Each row was made from one path, in order. Every step used is in the known rows, and no mark comes twice. Write each row's path.
Each row is shifted at random along 8 fixed directions that mean nothing.
Known rows:
naze/dufe/boguzin/lagitop/rafufo/dagepi/duli/kepatek: [-136 -292  186   73   39 -231 -107  -34   74  -58  -68  -44 -194   31
 -140    2 -191 -131  -36 -129 -300   -1 -172  -76  370  522  378  119
   85 -262 -243  113   97   31 -123  259 -244  303 -142  178  203    2
  -21  145   89   13   -5  145  -74 -148  200  -33   72  246 -160  164
  -38]
lagitop/dagepi/duli/kepatek/dufonuz/boguzin/rafufo/naze/dufe: [ 126 -176   78  228  -22 -427  -61   28  150 -105   53   75 -100  -23
  -30  -47 -195 -178 -112 -194   17  189 -202 -217  258  359  365  174
   99 -248 -146  -70   64   19  -73  154 -172  393 -108   32  201   79
 -124  103  196  156  -67 -155  -37 -194  128   11   16   74 -124  201
   60]
dagepi/lagitop/boguzin/dufonuz/kepatek/rafufo/naze/dufe: [ 508 -374  345  232 -166  -68  352   71  139 -115 -100 -151 -188  -79
  187 -119  176 -218   78  138  -71   -8 -152  -65  141  182  306 -186
  107 -190   -4  104   16 -155  -32   74 -507   88 -476  112  -82 -157
 -118  230  191 -222  290 -156 -121  136  -58   87  392 -254   83  143
  339]
dufonuz/lagitop/boguzin/kepatek/duli/naze/rafufo/dagepi/difa: [ 204 -221  -29  128  -48  106 -146   15   60 -148  138  104  -63  -58
   67  115 -168 -187  -15  -99 -125  127 -171  -49  211  237  332  190
   38 -177  -97   87   36  113  -41  172 -230  180 -133   53  130   36
 -144  128  138   64  106 -109  -65 -128  -67  247  128  111 -221  240
  177]
difa/kepatek/boguzin/dufonuz: [-512  -47 -241  117 -254 -478   -4  -36   57 -108  -22 -190 -158  -78
 -203  -73 -410  -89    6 -239 -149  -72   25 -548   60  326  177  164
  204 -168 -348  -59  118  -56    8  260 -144  343 -157  -22  123    7
  -26  155   76  -88 -187 -174  264 -368  -50   11 -113  305 -352  115
  321]
dufonuz/dagepi/duli/naze: [ 105 -339  141   94  -69 -105   93    8   46  -63   -4   63  -34   88
  394  -15  203 -205  109  -18  116  206  -38   30  338  227  267  117
   68  -64  -75  185 -135  136   33  101    1   98  -90  -81  187  -15
    2  130  186   56  -25  -13 -143 -103   33  338  -32  126   78   56
   -4]
lagitop/dagepi/difa/dufe/boguzin/kepatek/duli/naze/rafufo: [-220  -78  271  235 -104 -672  -18  225  100  235  246  219   17   37
  318 -294  -38  -84  304 -194  170  566   94  128   94  185  125  143
    8   90  149   16 -494  155   94 -142  428  158 -204  -37  -54  110
  -54    0   80  -54 -301   28  227 -290  208  184   62   49   21  266
 -207]
kepatek/difa/dufe/boguzin/lagitop: [-411   -8  -54  169 -376 -527 -178  -17  -14  -22 -263  -15 -104   57
 -190 -135 -243  -75   49 -183   42  257   77 -333  331  238  217 -101
  -13 -138 -287 -156  106  194  -73   95    4  283 -122    8   18  107
   50  355  108 -179 -367 -149   63 -314  145  189   22  341 -256    1
  228]
duli/kepatek/boguzin/dufonuz/dagepi/lagitop/rafufo/naze: [ -95 -222  -94  139    9  -27  -92   32   68 -101  128 -131 -172  -12
  -85  108 -294 -126  -40 -175  -62   37 -139 -322  308  238  380  298
   83 -148 -243  135    7   40   19  210 -252  101   43  -71  126   36
  -69   -6  186  -77  -76   48  -50  -92    0  173   82  336 -275  303
  -57]
rafufo/naze/dufe/duli: [-189 -353  136   73 -162 -106  101  -72  -44  -61 -121  -27  -13   -3
  177   79  -92 -192  136   23 -148  123  104  109   52  497  110  183
  150 -126   72   73  -67   54 -203  178  -77   72  -99   54  162  -73
  -93   83  107   61  -17   64  -56  -51 -130  -79  220  332   98  131
  -37]
lagitop/dagepi/boguzin/dufonuz/kepatek/difa: [ 626 -268  217  210 -109 -254   69  382 -131  -94  -28 -138 -129   47
  147 -153  147 -359    6   48  185  387  -91 -269  665   44  292 -161
  -27 -200  -49    4  108   23  -47  128 -149  167 -224  -11  -65  -37
  -14  534  127  -44  -20  229 -256  -46   59   51  159  -29   56  309
  172]
dufonuz/kepatek/rafufo/dagepi/difa/dufe: [-479  -14  -70   64 -228 -228 -105 -138  126  -25   34 -149 -146   46
  -57  -82  -12  -84   93 -295   48  232   92 -322  245  129  237  -43
 -211  -22 -179  147  125  390  -68 -160   -7  320 -234   48  -93  -22
 -144  415   42 -504 -368   67  -12 -221  318  439   85  -85 -189  112
  204]
rafufo/dagepi/boguzin/lagitop/dufonuz/kepatek/difa/dufe: [ 614 -472  361  578  -77 -300 -102  517 -126  218  -21  -54 -215  -50
  -19 -167  -21 -131   91   72   67  477  -30 -442  587  -88  172   32
  106 -208  -59   18 -119 -219   92  166 -106   36 -181  -91 -190    7
   10  312   19 -131 -201  393 -269  117  115 -118  313   82  -30  363
 -169]
naze/dufe/rafufo/boguzin/lagitop/dufonuz/kepatek/duli: [  62  -57  172  149 -433 -682   18   -6  132 -111 -240  123  -74    9
  207 -293  -25 -174  111  -89  -76  187   -2   42   45  308  176 -197
   71 -223   48 -376 -124  -30  -23   -9 -152  313 -438  223    5   80
 -110  209  326  -83  209 -266  123 -332   36  139  152 -124  -65  164
  405]
kepatek/boguzin/rafufo/dagepi: [-275   21  140  -41 -259 -546   26  -45   44 -182  -37 -137  -40   77
  176 -243    7 -186  101 -169   53  180  -61  -22  188  316  256 -153
  -79 -109   45 -303  -19  203 -116  -35  -23  370 -270  199  -35   23
  -13  179  190    9    1 -270  115 -399  202  265  -36  -44   -6  196
  298]
dufonuz/lagitop/boguzin/kepatek/duli/naze: [ 156 -292  -63  200 -270 -169   58  -15  153 -138   45   84 -115   60
  178   27  -90 -164   23 -127  -36   48 -248 -258  255  196  165  217
  155 -133 -134  -59  -83   21  137  224 -327  159 -120  -45  177   72
    1   57  172  105  -52 -215   70 -163  -19   72   10  261  -37  127
   96]
dufe/duli/kepatek/boguzin: [-461 -352  212  101  -64 -436   32  -34   35  108  -97  -81 -235  -53
  -92 -148  -97 -157  107 -143  -63  335 -123 -170  161  301  164   49
  104   -2 -107  114   -6  -10  -54  251  -23  264 -157  -71  -12  148
    0  158   46   18 -337  194   56 -182   64  -73  -25  375  -61   58
 -173]
boguzin/dufonuz/lagitop/dagepi/difa/dufe/duli: [ 163 -129  -25   48 -122  -35 -190 -131 -143   15  -57  -66 -110   -8
   36  -16 -287 -206    8  -70   15   93  132 -149  481   59  195   -4
  -95 -238 -143  181   18  156  -45   75  229   31   -5  -90   86  -34
  -61  298  227  -84  -53  155  -22 -136 -137  288  103  251 -319  290
  216]
boguzin/kepatek/difa/dufe/duli/naze/rafufo/lagitop/dagepi/dufonuz: [  13 -232  144  386  -64 -540 -174  193   79   10   -1   82  -20 -254
 -123 -192 -103  -24  -44   59 -163 -102   87  -54  104  197  266   35
  297 -223 -422  207  -46 -191   45  171 -180  287 -355   51   84  -65
  -23  -68    0   41   82 -360  165 -132 -115  -88   77   68 -157  242
  248]
duli/kepatek/boguzin/rafufo/naze/dufe: [-192 -162 -100  115  -75 -125 -204  -84   99  -86  -81  151   31  -35
  -35  119 -225  -78   52  -81   14  175  -81  -35   46  373  300  167
   90 -159 -104 -102   88  147 -205   98 -170  197  -83   31  160  150
 -235   57   62   14  -80 -235   67 -158 -129  192  210  268 -152    0
  138]
dufonuz/boguzin/kepatek/rafufo/lagitop: [ -51 -221   30  174 -381 -517   55  143  145 -155  -60 -145  -56  231
  206 -102  -14  -10  188 -170   85  221 -137 -277  279  220  123  148
   78 -142   10 -369 -266   95  123   49 -147  166  -73  190   -2  115
   14  -18  189   53 -257 -103   97 -199  267   82  163  165   90  177
  -52]
kepatek/rafufo/naze/dufe/boguzin/dufonuz/dagepi/duli: [-394  -73   79   53 -234 -372  -55 -150   98   -5 -208  -29  -70  -26
   32 -126  -62 -179  106 -162   14  310  213   47   40  305  320  -93
  -70  -74   71  -48  -35  116 -168  -75  101  183 -217  142   -6   40
 -202  160  397 -146  -24 -109   44 -171   68  317  209    4 -188   60
  176]
kepatek/rafufo/boguzin/lagitop/dufonuz/dagepi/difa/dufe/duli: [ -32 -186 -160  146 -321  -90 -284  -65   85  -90 -248  -45   10  173
  259   43 -115   15  155   -2  215   32  115  -18  380   47  113   77
  -51 -221  -42  -73 -303  247  110  -77   98 -125    9   89    0   46
  -52   20  352 -156 -143  -94   76  -77   27  370  361  254  -93  117
   92]
duli/naze/kepatek/difa/dufe/rafufo: [-825  121 -143   47 -297 -108 -194 -145   92   30 -230   13  -23   41
 -138   42 -114   14  173 -246    2  229  328  -20  -70  399  270  -73
 -185  136 -283  291  122  406 -186 -107  -29  179 -174   38   72  105
  -95  215   69 -368 -354  -40  153 -237   91  343  151  256 -266  -95
  161]
naze/rafufo/lagitop/dufonuz/dagepi/difa/dufe: [ 117 -232  277  255 -233 -306  142   48   55  172  -46  -61 -249   -7
  -69 -216  -43  -70  121 -173  -18  228  123 -216  216  240  254 -125
 -128 -106 -145  198  -89   59   -2  -70  -70  226 -261  209  -92  -40
  -39  208  243 -337 -133  324 -116 -103  287  219  128 -160 -204  285
   21]
rafufo/naze/kepatek/boguzin/lagitop/dagepi/dufonuz: [  23  107   26   59  -67 -324   62  215  -36 -235   80 -178  -22  211
  373  -45 -129 -105  210 -219   19  175  101  -45    1  352  308  231
  -32   -6  151  -93 -253  214  -36  -79  -74   89  -30  157   17  -38
  -28   20  365  -30 -125 -121   50 -329  139   17  259  117  100  416
   -8]
naze/kepatek/boguzin/dufonuz/lagitop/dagepi: [ 402 -345  319  157  -36 -282  331  157  -94  -77  -76 -142 -321 -166
  -65 -197 -213 -292   29   27 -198  135  -80 -309  112  254  347 -147
  170 -192  -29   89  144 -298  -41  323 -318  261 -375  103  -44  -67
  -83  352  285   95  227  117 -147  -55 -127  -21   69  -23 -194  269
  260]
naze/rafufo/boguzin/dufonuz/dagepi/kepatek: [  76 -296  170  162  -28 -131  -35  113  -88  139   42  -42 -154  -92
   44  -42 -210 -130  144  -80 -165  187   65  -17  153  260  208  142
   76 -105   33  112 -164 -177  -51  138   99   34 -132   91   12  -10
 -170   11  218  -59  109  381   16  -82 -133   67  266   21 -335  306
  -25]
dagepi/kepatek/dufonuz/lagitop: [   5 -266  132  179  -84 -229  136   52   48   68  -57 -189 -285  -47
  -24 -174   68 -130  107 -171 -119  103  -59 -341  205  109  196   22
   72  -40 -191  162    4  -87   95  129 -208  168 -222  -13   24  -12
    0  216  190 -175 -182   79 -140 -104   36  254   61  -17 -179  112
  102]
naze/kepatek/dufonuz/dagepi: [-377 -181   35  169 -151 -195  168   73   58  141    8  -86 -259  -99
   23 -105 -150  -99  169 -211 -206  177  176 -218 -167  298  313   98
   85   67  -25  343  -38  -96    8   84 -128  131 -258   91   31  -61
 -192   34  272 -184 -167  296   -5 -119  -70  175  143  -39 -243  174
  -16]
duli/kepatek/difa/dufe: [-294 -188  127  119  -19  166  194  133 -132  105  164   95 -162 -190
   61   65 -195 -246   50   -8 -128  216  219 -197   21  212  262  114
  124   20  -37  618  175   12 -121  138   64  172 -264 -393   17 -200
  -92  423 -138 -328  -37  274  -69  -95 -315  113  107  178 -196  300
  166]
duli/kepatek/difa/dufe/rafufo/boguzin/lagitop/dagepi/dufonuz: [ 154 -113  101  234  -67 -360   24  379    1 -106   24   64   -8   36
  356 -159  -77  -45  133   92   44  -97   63   59   46  208  225  104
  270 -233 -159   70 -291  -63  171   80    0  106 -269  -97  104  -98
   76   57   64  -18  163 -231  102 -214  -58  169  157   74   23  335
  228]
dufe/rafufo/boguzin/dufonuz: [-215 -273   59  131 -263 -472  196   62   33  -56   21 -177 -144   -9
   59 -117 -260  -92  133  -58 -255 -197  -38  -87  -21  476   77  198
  358 -250 -186 -116 -256 -240   99  361 -145  193 -226   89  189  -57
   74  -96  119  123   51  -71  212 -216   47 -130   47  330  -73  220
   80]
dagepi/duli/kepatek/boguzin/dufonuz/lagitop: [ -79  -97  250    7  -48 -319  104  -29   -6  119  -26  -40 -247   46
  166 -200  -21 -240  161 -238  -34  427  -67 -203  215   82  349  -71
 -104   38   68   84  -44   63  -23   35  143  186 -154  -92  -63   72
  -13  294  311 -136 -137  171  -83 -257   76  283  111   28 -138  220
   31]
difa/dufe/duli/kepatek/dufonuz/dagepi/lagitop/boguzin/rafufo/naze: [-151 -324   92  301   -8 -350 -138   35  120  -32 -147  -80 -126   -7
  -46  -87 -159  -48  -54  -82  101  103 -238 -179  413  199  163   92
   77 -160 -268   49  -68   18  100  179 -199  114  -29  -53   73  120
   97  -64  137   84 -220  -94   -6  -57  128   53   53  276 -173  121
  -78]
kepatek/difa/dufe/duli/naze/rafufo/dagepi/lagitop: [-513   31  195   83 -100 -212 -361  -42  -44   67 -116   89   40 -114
   47  -82  -99  -77  114  -83  -19  361  289  211   61  271  359 -116
 -135   68  -97  190   -1  309 -233 -118  253  171 -152  -19  -82   53
  -51  139   36 -200   -7  -95   11 -239  -62  433  117   72 -206  113
  175]
dufonuz/boguzin/rafufo/naze/kepatek/difa: [  13   12  109   90 -352 -575  121  175  109 -169  -74   31   71  169
  405 -170   68 -129  207 -177  189  410  -64  -10  182  259  252  -51
  -55  -54  171 -310 -149  200  -75 -143 -103  199 -183  162   10   39
  -70  109  210   -3 -114 -236   16 -266   94  197  255 -100  127  240
  144]
duli/kepatek/rafufo/naze/dufe/boguzin/lagitop/dagepi/dufonuz: [ -95   20  431   80   87 -134 -151   78  -81  113 -150  -85 -103   19
    3 -185   84 -216  147 -113   46  582  242  318  156  242  335 -221
 -288   96  217  177  -81  226 -301 -134   51  131 -219  172 -159   98
  -93  238  374 -256 -121  227  -74 -129  119   63  319   53  -52  290
 -123]
dufe/boguzin/lagitop/dufonuz/dagepi/duli/naze/kepatek/rafufo: [-365    7  -41  -28 -136  -16  -46  -19   92 -121  -50  -61 -113  157
  206   80  -88  -64  149 -239    5  171  215   25   93  341  314  157
  -84   85   60  293 -179  261   39  -25  -44   39  -29   73   81   32
  -27   26  459 -180 -187   45  147 -199  129  200  207  288 -139  172
  -53]
boguzin/dufonuz/kepatek/difa/dufe/duli: [ -22 -147  -90  300 -353 -426 -330   44    2  156 -113  195   31 -211
  182 -161 -111  -82  118   79   33  137  193 -112  146 -124  159  -80
  174 -178 -157   46  -69 -113   28  -44  252   -8 -302 -202   -1  -18
 -227  108    6 -149   43 -181  223 -118 -528  294  257   41 -267   92
  435]
rafufo/naze/dufe/duli/kepatek: [-259 -297  104  149 -108 -248 -119 -103  111  149  -94  137  -19  -84
  177  -41  -19  -77  180  -16 -132  114   72  225 -105  398  158  110
  141  -83  -48  181 -131   -6 -151   44  -10   84 -210   68  144   20
 -182 -106   27  -18   -3   -4   85  -74 -235   41  259  153   41   63
  -55]
dufe/rafufo/boguzin/lagitop/dagepi/dufonuz/kepatek: [ 165 -194  259  220 -105 -380  -70   55   31   48 -135 -232 -252   13
 -123 -241   36  -72   53 -137 -169   -4  -82  -69  406  190  153  -82
  -17 -187 -239   29 -123 -106   62  139 -258  171 -276  226   18   26
   11   57  328 -152 -115  142   83 -131  267  -54  102   58 -224  260
   17]
duli/naze/dufe/boguzin/kepatek/rafufo: [-304 -354  317  151  -16  -94  144   26  -11  136  -25    2 -154 -170
 -181  -56  -74 -197  110   15 -156  345   79   29   37  333  187    2
  149   11   20  277   19 -107 -157  280 -154  198 -334   -8   20   47
 -151  198   59  -63 -140  119   61   14  -42  -97  182  278 -108   15
  -46]
boguzin/dufonuz/kepatek/duli/naze/rafufo: [-257 -189   47   77 -263 -193  209 -135  184 -153   44   31 -118 -111
  120  -36   75 -243   40  -69 -253  -53  -11  -98  -26  341  282   -8
  191  -18 -165  220   91    9  -25  193 -361  316 -406   65  168 -152
  -60  224  202 -188  154 -234   76 -161  -84   86   69   55  -86   75
  339]
lagitop/boguzin/kepatek/difa/dufe/rafufo/dagepi/duli/naze: [-236   71  254   76 -189 -306   96  156   -8    6  174    4   19   59
  426 -200  121 -194  171  -90   82  222  139  186   87  232  167  -68
 -110   17  111  214 -204  168  -23 -164  280  166 -364 -116  -48 -133
   23  146   17  -95   65 -122  205 -290  100  142  126  -93   64  376
  210]
kepatek/rafufo/lagitop/boguzin: [  82 -348  143  302 -294 -270  -31   96  121  -28  -26 -102 -167  -17
   12  -41 -143   -8  100  -71  -25  100  -96 -170  148  258  195  144
  145 -147  -88 -119 -207  -59   52   81 -173  118 -152   57  -92   97
  -15 -106   92  -37  -81  -11  100  -90    7   20   81  210  -75  176
  -24]
lagitop/dagepi/dufonuz/boguzin/rafufo/naze: [ 490 -155  162  205   -1   65 -259 -115  -32 -132 -231 -187  -76 -139
 -239  -16   -6 -208 -211   -2   32   13  -51  -23  610  128  267 -189
 -172 -289 -243   65  244   29 -212   57 -349  154 -181   93   74   20
 -135  194  281  -16  116 -193  -13  -18  -70   72  113   54 -363  153
  345]
boguzin/kepatek/difa/dufe/rafufo/lagitop/dagepi: [  29 -292  246  217 -152 -165  142  266  -97  -92 -159 -156  -85  -91
  -88 -130   66 -190   12  168  -92    6  126  -80  391  248  136 -159
  101 -262 -203  242  125  -86  -53  209 -244  197 -404   78   -4 -175
   69  310   35  -40   69   11  -86    3    9  -38   97  138  -87  339
  260]
boguzin/kepatek/difa/dufe/duli: [-312 -167 -116  202 -264  -31 -227   85  -35  194  -64  101   71  -65
  244   48 -115  -23  223   47  -13  119  288   -3  162   -4   74  177
   91  -62   12  271 -177   40   12  -42  278 -191 -123 -194   36  -81
 -174  -36    6 -161 -183   50  229  -42 -403  187  380  265 -148  193
   91]
dagepi/boguzin/dufonuz/lagitop/rafufo: [ 549 -342  427   40  -12  282  376   39  -88  -57  -11 -269 -257  -55
  216  -37   47 -313   42  116 -181 -113  -83  -67  426  169  209 -144
    4 -146   77  316    0 -156  -13   83 -191  -94 -291  -76  -19 -266
   -6  283  211 -177  433  180 -131   97 -188  147  268  -87 -148  292
  284]

Write each row's path:
[ 347 -269  162  157 -220 -202   31  100  126 -163 -125  107    7  161
  412  -79  215 -198  157   32  136  250 -102  173  331  219  303  -31
   11 -143   25 -123 -279  176   37   72 -245  112 -181  269   80   33
   40  127  437   13   91 -169 -221 -118  164  294  241   38  167  160
   40]
kepatek/duli/naze/rafufo/boguzin/lagitop/dufonuz/dagepi/difa
[  17  -27  -36   45 -373 -350 -173 -120   66  -27  -92   70  -43  223
  168  -76 -202  -57  202 -195    8   71   85  127  -17  474  217   26
  -58 -136  -81 -297 -307  197  -49   27   28  140  -50  332  209  179
  -69  -56  406   78   56  -16  149 -286  185  282  136  190  -58  109
   39]
duli/naze/dufe/rafufo/boguzin/dufonuz/lagitop/dagepi
[ 220 -289  -16  205 -202 -219   38  280  112 -284  -34   52   36   88
  403   12   42  -42  163   64  116   77   86   27  -61  355  280  151
  232 -108  -42  -25 -262   53  104   68 -334  103 -167  183  103   46
  -21  -75  219  129  161 -205  -46  -93  -82  213  149  109  173  148
   93]
duli/naze/kepatek/rafufo/lagitop/dufonuz/dagepi
[-226 -157 -105  132 -154 -172 -217    0   23  -90    3  -55   10   71
   43   17  -82  -99   26 -102  160  213  137 -121  417   98  127  126
  -45 -123 -165  169 -114  261   42   57    8  128  -20    2   54   63
   -4  112  166  -77 -296  -48   41 -141  122  133  145  358  -81  263
    0]
boguzin/kepatek/rafufo/lagitop/dufonuz/dagepi/difa/dufe/duli/naze
[   2 -317  -29  211   16   47  -73   20  116  -94    1 -154 -296  -59
 -142  119 -123  -93 -127 -129 -231 -223 -107 -369  260  351  338  249
  142 -215 -381  395  126  -81   56  240 -353  216 -111   -5  174  -77
  -48   69  159  -15  -70   51  -52  -55   38   15   56  203 -240  161
   50]
rafufo/lagitop/dagepi/duli/kepatek/dufonuz/boguzin
[ 303 -344   19  262 -166  -19  -93   97  183  -82  -40  -32  -52   41
   60   27  153 -133   51  -14   -6   93 -112  -83  317  207  273   73
   21 -208 -187   70  -64   72   26  165 -460  159 -224  253  144   23
  -91  111  211   37  -55 -100  -76   20  180   86  289   84   45  120
   29]
lagitop/dufonuz/boguzin/kepatek/duli/naze/rafufo/dagepi/difa
[-143 -219   99  213 -319 -554  125  106   44 -261  -71  -51  -50   90
  110   -9 -348 -106   33 -116  -36  171 -128 -339  319  372  143  188
  178 -194  -38 -195  -65   47   -9  156 -148  197  -49  -24   74  -52
   44  150   86   63 -115 -142    5 -165   45 -205  160  355  -41  293
   30]
dufonuz/boguzin/lagitop/rafufo/naze/kepatek/difa/dufe/duli
[ 243 -261  243   -8   68  -58  279  126  -98  -56  195  108 -129   59
  315    7 -119 -269   92  -61 -121  134   -8    0  186  405  210  238
  139 -108  134  258 -127   -6   12  208   36  134 -121  -84  228  -96
  -69  215  200  147   89  153  -11 -142   10   66   65  154    1  284
   14]
dufonuz/lagitop/dagepi/duli/naze/dufe/boguzin/kepatek
[-257 -131  122  116  -33  127 -258  -17   16  177  -50  -33  -69  -84
  126    5   -5  -39  164  -15   24  186  306  157  152   51  158    6
 -123   11   -5  507 -172  185  -54 -189  207  -75 -171 -128 -142  -19
  -89   56   59 -389 -142  165   92  -38 -197  240  369  167 -138  267
   15]
dagepi/difa/dufe/duli/kepatek/rafufo/lagitop/dufonuz
[ 154 -216   51   47 -188 -238  240  265   -9 -307   15 -145 -133  189
  258  -14  -37 -113  136 -134   80   84   -2 -251  104  441  217  170
   57 -113   33 -102 -135  127   75   35 -175  193  -74  155   21  -11
   10  206  269   -5   35   96  -47 -239  201  173   99   44    1  298
  116]
naze/rafufo/lagitop/dufonuz/dagepi/kepatek/boguzin
[-369    5  198  -43  -11 -645   47   32   -1 -232  187    3   33   20
  327 -190 -212 -195  118 -151   84  289  -42   39   15  428  242   32
   20  -24   33  -58 -123  268 -112  -86  229  363 -231  -60  -21   10
  -61  238 -112   78   36 -272  101 -433   83  190  -34   21   53  201
  233]
lagitop/rafufo/dagepi/difa/dufe/duli/naze/kepatek/boguzin
[-360 -130   44  200  -32 -191  -86  -29   87  288   84  134 -114 -107
  271  -95 -159   43  314 -155  -88  200  193    2 -230   80  182  197
  112  139  -34  411 -353    9  125 -100  273 -103 -147 -182   36    9
 -180 -124  105 -203 -245  -11  117 -106 -239  416  309   60 -189   46
  -39]
dagepi/difa/dufe/duli/naze/kepatek/dufonuz/lagitop
[-415  -32 -115  111 -334 -702 -195 -100   41 -111   61   73   21  -80
   15  -82 -399 -171   43 -240  -52  370   94 -168  -36  299  192  183
  169 -136   27 -322  -43   84 -145  100  140  345  -95   -5   70  132
 -206   96  146    6 -117 -163  189 -346 -134  -17   68  275 -162  239
  162]
boguzin/dufonuz/kepatek/rafufo/naze/dufe/duli
[-154 -160   35  114 -136 -332 -155   80   73    9 -181   25   81  129
  395 -172  267 -218  221  -54  213  438   41  114  452   52  174  -67
 -106  -24  -17  -60 -248  213  -27  -32   35   56 -155  144   36   75
   -5  167  282  -78 -150  -57 -154 -192   76  401  190   15   68  101
   23]
rafufo/boguzin/dufonuz/dagepi/difa/kepatek/duli/naze
[  36 -155   44   69 -122 -521  191  162  -17 -282  179   88   33   66
  472 -107 -311 -232   95  -31  275  335  -52  -52   53  259  239  124
  204 -128   81  -61 -229  122   85  109  222  215 -119 -193   64   44
  -26  223   48  206   69 -192   97 -293  -82  132   31  164   51  248
  215]
lagitop/boguzin/dufonuz/dagepi/difa/dufe/duli/naze/kepatek/rafufo
[ -41 -314  146  225 -113 -351 -244   55  163   71 -131    5  -38 -102
  276 -212  128  -28  126   99  -27  -46 -107  195   87  119  157  -64
  191 -181  -63    9 -254 -188   94   60  -43   23 -311  105   90   25
 -108 -248  132  199  148 -229  201  -46 -243  204  240  -12  -42   55
  123]
dufe/duli/kepatek/dufonuz/boguzin/rafufo/dagepi
[-372  -81  -64  161 -223 -365  130  241   44  -45  108  -25 -102  -27
  143 -105 -227  -15   99 -133  -28  -49  153 -271   50  253  122  191
  204 -183 -124  147 -132  -69  191  -22  151  119 -220 -165   30 -135
  -90   63  -22 -165   -1 -137  234 -238   35  295  117  -14 -272  339
  276]
dufonuz/dagepi/boguzin/kepatek/difa/dufe/rafufo/lagitop
[ -15   36 -102   91 -286 -269  120   58   77 -204  124  129  -16   54
  332  -27 -256  -54   69 -144   -4 -138    6 -157 -130  250  206  150
  139  -61 -112   80 -143  132  148  -19  -13  143 -165 -153  164  -82
  -25   75  123  -57  104 -359  322 -328 -114  195  143   42 -126  197
  425]
dagepi/dufonuz/lagitop/boguzin/kepatek/difa/dufe/duli/naze/rafufo
[-409 -281 -127  204 -145 -272 -184   56   -7  -76  136   79  -57  -88
  -32  131 -380 -149   34 -140 -207  179  -15 -171  102  335   92  480
  362 -113 -154  -74 -179  -97   54  426  -60  169   -5 -195  230  132
  -51  -18   79  127 -163  -13  150 -212  -95 -114    8  669 -243  191
  -91]
dufe/rafufo/boguzin/dufonuz/kepatek/duli/naze
[-180  -17  367  208 -148 -601 -139  212 -103  114  -23  -94 -119   62
  130 -279 -104 -191  161 -232  105  648  199  -88  412  145   79  -51
 -192   22  202 -144 -264  131  -22 -196  456  117 -116  -76 -259  123
    8  253  193 -183 -174  303   70 -292  265   84   94   69 -196  450
  -88]
difa/dufe/rafufo/lagitop/dagepi/boguzin/dufonuz/kepatek/duli
[-395  -82   63  146 -179 -455 -194  -41  148   -6 -157  -75 -168    4
   13 -175 -143  -19   19 -202  139  146  135 -162  142  252  143  -86
  -92  -54 -136  110  -82  163   54 -192  129  218 -164  -14 -148  110
  -24  105  117 -236  -65  -32  206 -258  150  224   69    3 -201  144
  132]
difa/dufe/duli/kepatek/rafufo/lagitop/dufonuz/dagepi/boguzin
[ 182 -302   94  186 -197 -158  146  276   69 -106  -95 -116 -135   28
    0  -69  -54  -97   67   24 -128  -52 -101 -109  188  357  363   29
  160 -339 -216   30   47  -76   17  251 -437  185 -306  177  110  -46
  -58  139   43   21   56  -17  -53  -38  158  125  222   -5   -3  255
  202]
naze/dufe/rafufo/dagepi/lagitop/boguzin/kepatek/difa
